Below is a small trained network, with its code and all its weights. Each question gives an input and a target symbol and asks what happens when units are switched off, that is, made to give their printed mean instead of their output.

import numpy as np


def w(rows, s, z=0):
    codes = np.array(rows[::2]) - 128.0
    scale = np.full(codes.shape[1], s)
    scale[-1] = z or s
    return codes * scale


def norm(h):
    return h / np.sqrt((h * h).mean(-1, keepdims=True) + 1e-5)


def f(y):
    return np.maximum(y, 0)


def softmax(a):
    e = np.exp(a - a.max(-1, keepdims=True))
    return e / e.sum(-1, keepdims=True)


def log_softmax(a):
    a = a - a.max(-1, keepdims=True)
    return a - np.log(np.exp(a).sum(-1, keepdims=True))


def net(x, mask):
    ids = ['ΓΛΠβδεζθμξστψω'.index(c) for c in x.split()]
    T = len(ids)
    res = E[ids] + P[:T]
    u = 0
    for l in range(3):
        q, k, v = (norm(res) @ M[l].T for M in (Q, K, V))
        z = softmax(np.where(np.tri(T) > 0, q @ k.T / 4**0.5, -1e9)) @ v
        res = res + np.where(mask[u], z, O[l][:, -1]) @ O[l][:, :-1]
        u += 1
        y = f(norm(res) @ A[l][:, :-1].T + A[l][:, -1])
        res = res + np.where(mask[u : u + 8], y, B[l][:, -1]) @ B[l][:, :-1]
        u += 8
    return log_softmax(norm(res)[-1] @ U[:, :-1].T + U[:, -1])


Q, K, V, O, A, B = {}, {}, {}, {}, {}, {}
E = w([
[142,142,184,121,96,153],'Γ',
[148,215,71,194,136,164],'Λ',
[64,97,143,111,120,116],'Π',
[132,105,130,93,85,78],'β',
[143,63,109,145,58,116],'δ',
[158,124,122,119,168,140],'ε',
[186,114,115,99,157,123],'ζ',
[54,253,83,68,157,136],'θ',
[142,152,82,80,143,156],'μ',
[128,133,142,134,186,149],'ξ',
[154,119,101,118,113,93],'σ',
[138,83,151,128,161,127],'τ',
[112,151,153,124,146,83],'ψ',
[93,41,83,88,168,64],'ω',
],0.022)
P = w([
[211,100,102,142,223,207],'0',
[106,120,206,2,155,151],'1',
[123,119,188,19,162,149],'2',
[72,152,146,78,163,138],'3',
[53,141,149,74,157,136],'4',
[68,142,138,90,166,131],'5',
[78,139,128,90,157,124],'6',
[68,138,124,99,156,122],'7',
[83,134,126,88,153,124],'8',
[71,132,123,101,147,111],'9',
[73,136,123,109,149,110],'10',
[88,134,113,97,146,102],'11',
[101,138,103,77,147,117],'12',
[98,148,104,79,144,121],'13',
],0.0056)
Q[0] = w([
[132,93,60,111,204,94],'L0H0',
[204,136,226,164,168,140],'L0H0',
[146,136,182,43,137,63],'L0H0',
[141,19,168,64,255,145],'L0H0',
],0.0069)
K[0] = w([
[76,95,115,194,243,46],'L0H0',
[233,190,186,116,254,197],'L0H0',
[121,167,141,246,117,149],'L0H0',
[247,157,105,182,217,58],'L0H0',
],0.0071)
V[0] = w([
[71,137,82,76,212,214],'L0H0',
[220,15,127,185,53,129],'L0H0',
[56,69,80,93,76,253],'L0H0',
[38,47,108,210,237,13],'L0H0',
],0.003)
O[0] = w([
[55,184,132,176,187,199,250],'L0H0',
[130,107,45,150,124,142,70],'L0H0',
[83,97,147,112,2,170,87],'L0H0',
[75,154,125,48,183,213,201],'L0H0',
],0.0078,0.0013)
A[0] = w([
[166,194,75,115,157,84,245],'L0N0',
[73,147,190,123,176,112,136],'L0N1',
[110,104,58,117,114,162,165],'L0N2',
[104,246,143,104,87,78,252],'L0N3',
[94,114,64,79,81,82,186],'L0N4',
[76,101,62,131,131,98,85],'L0N5',
[151,84,119,131,149,152,42],'L0N6',
[92,73,132,127,156,84,233],'L0N7',
],0.011,0.0018)
B[0] = w([
[82,162,189,70,120,134,255],'L0N0',
[206,93,131,48,94,47,251],'L0N1',
[126,89,115,105,26,174,183],'L0N2',
[2,129,150,38,121,28,237],'L0N3',
[141,118,92,35,118,234,246],'L0N4',
[68,170,41,102,112,152,191],'L0N5',
[50,155,129,193,188,84,160],'L0N6',
[144,237,119,83,147,223,229],'L0N7',
],0.0069,0.0061)
Q[1] = w([
[83,97,129,82,105,168],'L1H0',
[140,58,109,179,70,29],'L1H0',
[218,169,255,202,153,125],'L1H0',
[29,137,65,169,26,68],'L1H0',
],0.008)
K[1] = w([
[115,142,137,139,155,113],'L1H0',
[125,77,123,91,84,89],'L1H0',
[167,86,129,223,96,147],'L1H0',
[6,89,118,71,86,32],'L1H0',
],0.014)
V[1] = w([
[71,194,179,181,118,77],'L1H0',
[128,42,220,95,46,231],'L1H0',
[4,129,53,189,149,116],'L1H0',
[152,117,3,102,205,139],'L1H0',
],0.0053)
O[1] = w([
[59,184,85,25,119,176,64],'L1H0',
[156,41,112,255,211,185,80],'L1H0',
[124,154,89,146,187,136,5],'L1H0',
[195,173,165,184,124,20,235],'L1H0',
],0.0072,0.0028)
A[1] = w([
[161,182,188,123,164,136,173],'L1N0',
[116,151,185,167,87,104,157],'L1N1',
[142,47,208,138,145,81,5],'L1N2',
[62,27,107,83,161,144,58],'L1N3',
[128,200,89,165,7,99,190],'L1N4',
[55,59,89,135,204,151,65],'L1N5',
[59,90,83,130,1,117,68],'L1N6',
[137,188,132,203,128,166,143],'L1N7',
],0.0088,0.0028)
B[1] = w([
[110,107,126,150,80,155,254],'L1N0',
[114,78,92,98,97,108,155],'L1N1',
[70,189,113,90,102,138,172],'L1N2',
[116,165,140,154,166,159,206],'L1N3',
[82,169,107,147,189,178,183],'L1N4',
[108,102,120,162,170,129,148],'L1N5',
[151,173,89,142,126,225,219],'L1N6',
[85,111,132,133,53,4,134],'L1N7',
],0.011,0.0049)
Q[2] = w([
[197,148,254,145,161,127],'L2H0',
[205,165,182,127,137,156],'L2H0',
[29,146,92,129,96,109],'L2H0',
[68,136,66,201,100,85],'L2H0',
],0.013)
K[2] = w([
[254,103,170,183,162,69],'L2H0',
[185,52,94,208,201,126],'L2H0',
[26,139,97,33,118,80],'L2H0',
[139,137,121,43,116,180],'L2H0',
],0.011)
V[2] = w([
[119,66,65,156,141,88],'L2H0',
[157,155,172,175,255,151],'L2H0',
[52,50,218,157,73,172],'L2H0',
[112,182,110,221,93,107],'L2H0',
],0.007)
O[2] = w([
[47,129,112,73,171,97,1],'L2H0',
[68,48,45,158,87,138,63],'L2H0',
[83,89,216,176,119,171,73],'L2H0',
[82,246,125,214,131,121,20],'L2H0',
],0.013,0.0035)
A[2] = w([
[102,186,125,67,125,183,149],'L2N0',
[140,56,254,67,128,150,119],'L2N1',
[30,199,102,100,89,130,3],'L2N2',
[166,60,176,149,15,188,119],'L2N3',
[161,25,22,31,152,155,10],'L2N4',
[85,63,142,102,139,4,184],'L2N5',
[228,74,185,102,33,8,98],'L2N6',
[171,7,94,129,189,113,82],'L2N7',
],0.0096,0.0057)
B[2] = w([
[136,166,98,157,125,186,254],'L2N0',
[80,130,97,69,89,85,216],'L2N1',
[102,138,99,187,79,205,158],'L2N2',
[184,188,67,82,115,237,184],'L2N3',
[132,182,145,143,248,170,195],'L2N4',
[174,52,75,150,171,43,176],'L2N5',
[87,73,185,234,99,93,184],'L2N6',
[156,204,197,134,136,198,148],'L2N7',
],0.011,0.01)
U = w([
[137,91,196,111,17,166,85],'Γ',
[83,170,98,213,110,139,131],'Λ',
[67,54,170,139,158,182,150],'Π',
[230,100,197,117,155,144,118],'β',
[235,68,59,187,109,187,152],'δ',
[202,120,127,192,91,101,254],'ε',
[223,191,140,109,112,103,87],'ζ',
[21,158,88,83,138,97,5],'θ',
[135,172,212,154,160,127,121],'μ',
[123,40,45,73,103,146,86],'ξ',
[204,149,22,114,128,78,96],'σ',
[88,60,46,157,131,131,159],'τ',
[138,80,131,75,136,83,188],'ψ',
[130,115,100,127,248,124,148],'ω',
],0.013,0.0064)

Each question gives the input, a string of symbols that net reads in full, and the target symbol t.
The units are the heads (4 rows each of Q, K, V and O) and the neurons (one row each of A and B). Each row of codes is followed by its name. A weight is (code - 128) times the scale printed after its matrix; where a second scale follows, it is the last column's (O, A, B and U).
mask holds one flag per unit, layer by layer, with each layer's heads first. A switched-off unit (its flag False) gives its mean, the last column of its rows in O or B, instead of its output. The means were averaged over made-up inputs and are rounded, as every weight is.
A unit's drop is (log p(t) with every unit on - log p(t) with that unit switched off) / (log p(t) with every unit on - log p(t) with every unit switched off).
The circuit of an input: a set's keep is (log p(t) with only the set's units on - log p(t) with every unit switched off) / (log p(t) with every unit on - log p(t) with every unit switched off). Starting from the 12 units with the biggest drops (on a tie, the unit counted first), units are removed one at a time, each time the one whose removal leaves the highest keep (on an exact tie, the one counted first), for as long as the keep stays at least 0.8.
units of the circuit, in order: the units of the circuit, biggest drop first
most important unit: the unit with the biggest drop
top k neurons: the k neurons with the biggest drops, biggest first
k most important neurons of layer l: the k neurons of layer l with the biggest drops, biggest first
input σ σ ω ω Λ Π ξ ζ θ Π δ ξ, target σ: units of the circuit, in order -> (L1H0 L2H0 L0N3 L0N1)
input ζ δ δ, target δ: units of the circuit, in order -> (L1H0)
input Γ τ ξ ξ τ ζ ε, target Π: top 2 neurons -> (L0N1 L0N3)
input τ ζ Γ ψ Π τ, target τ: units of the circuit, in order -> (L0N3 L2H0 L1H0 L0N6)
input Λ ω ω σ δ Γ μ σ Π σ σ ζ, target ζ: top 2 neurons -> (L0N7 L0N3)
input ψ σ ζ, target β: 2 most important neurons of layer 1 -> (L1N0 L1N6)
input ω ζ τ θ σ ζ ζ, target ω: units of the circuit, in order -> (L2H0 L1H0 L2N4 L0N1)
input θ σ τ, target Γ: 4 most important neurons of layer 1 -> (L1N2 L1N6 L1N0 L1N4)
input ψ ε τ ξ, target β: 2 most important neurons of layer 0 -> (L0N3 L0N1)
input β ω τ, target ψ: 4 most important neurons of layer 0 -> (L0N4 L0N3 L0N1 L0N0)
input Π ζ σ Λ σ σ ζ τ ε β Λ ζ, target ξ: 3 most important neurons of layer 1 -> (L1N5 L1N2 L1N6)
input σ β ψ ω β ω μ δ τ Π Λ β Λ ε, target σ: top 2 neurons -> (L0N7 L0N1)
input ω Γ δ β β ζ ψ Π μ ψ ψ ξ ζ, target ω: top 3 neurons -> (L0N0 L1N5 L2N4)
input δ Π σ ψ ζ Λ τ, target θ: most important unit -> L0N7
input β δ ζ Λ ζ ζ ζ θ ε, target ψ: top 3 neurons -> (L0N4 L1N6 L0N0)
input θ σ ξ θ ξ, target Γ: top 2 neurons -> (L0N3 L0N1)
input Λ ψ ψ Γ ω β ζ ζ τ, target ζ: top 2 neurons -> (L0N7 L0N3)
input μ ζ ζ ψ ε μ σ ξ μ σ ξ, target μ: top 2 neurons -> (L1N2 L0N7)
input δ σ Γ ξ δ ζ β Π ε ε ζ ξ, target θ: 2 most important neurons of layer 1 -> (L1N2 L1N0)
input β δ τ, target ψ: top 4 neurons -> (L1N2 L0N4 L1N6 L0N3)
input ζ ε τ δ ζ μ ξ ψ ζ ω ε, target ε: top 3 neurons -> (L0N3 L2N6 L0N4)
input ω μ ζ β β ζ ζ τ, target ω: top 3 neurons -> (L1N2 L0N0 L0N7)
input σ ζ θ ω ψ β θ δ Λ τ Γ ζ Λ τ, target σ: top 3 neurons -> (L0N7 L0N3 L0N1)
input τ μ ψ ζ Λ μ μ ξ, target τ: top 4 neurons -> (L0N3 L0N0 L0N4 L1N0)
input ε Π ζ μ ξ ω ε Γ Γ ω ψ ξ, target Λ: 2 most important neurons of layer 1 -> (L1N0 L1N7)
input ζ Γ μ ψ ξ ζ τ τ, target ε: 2 most important neurons of layer 0 -> (L0N3 L0N4)
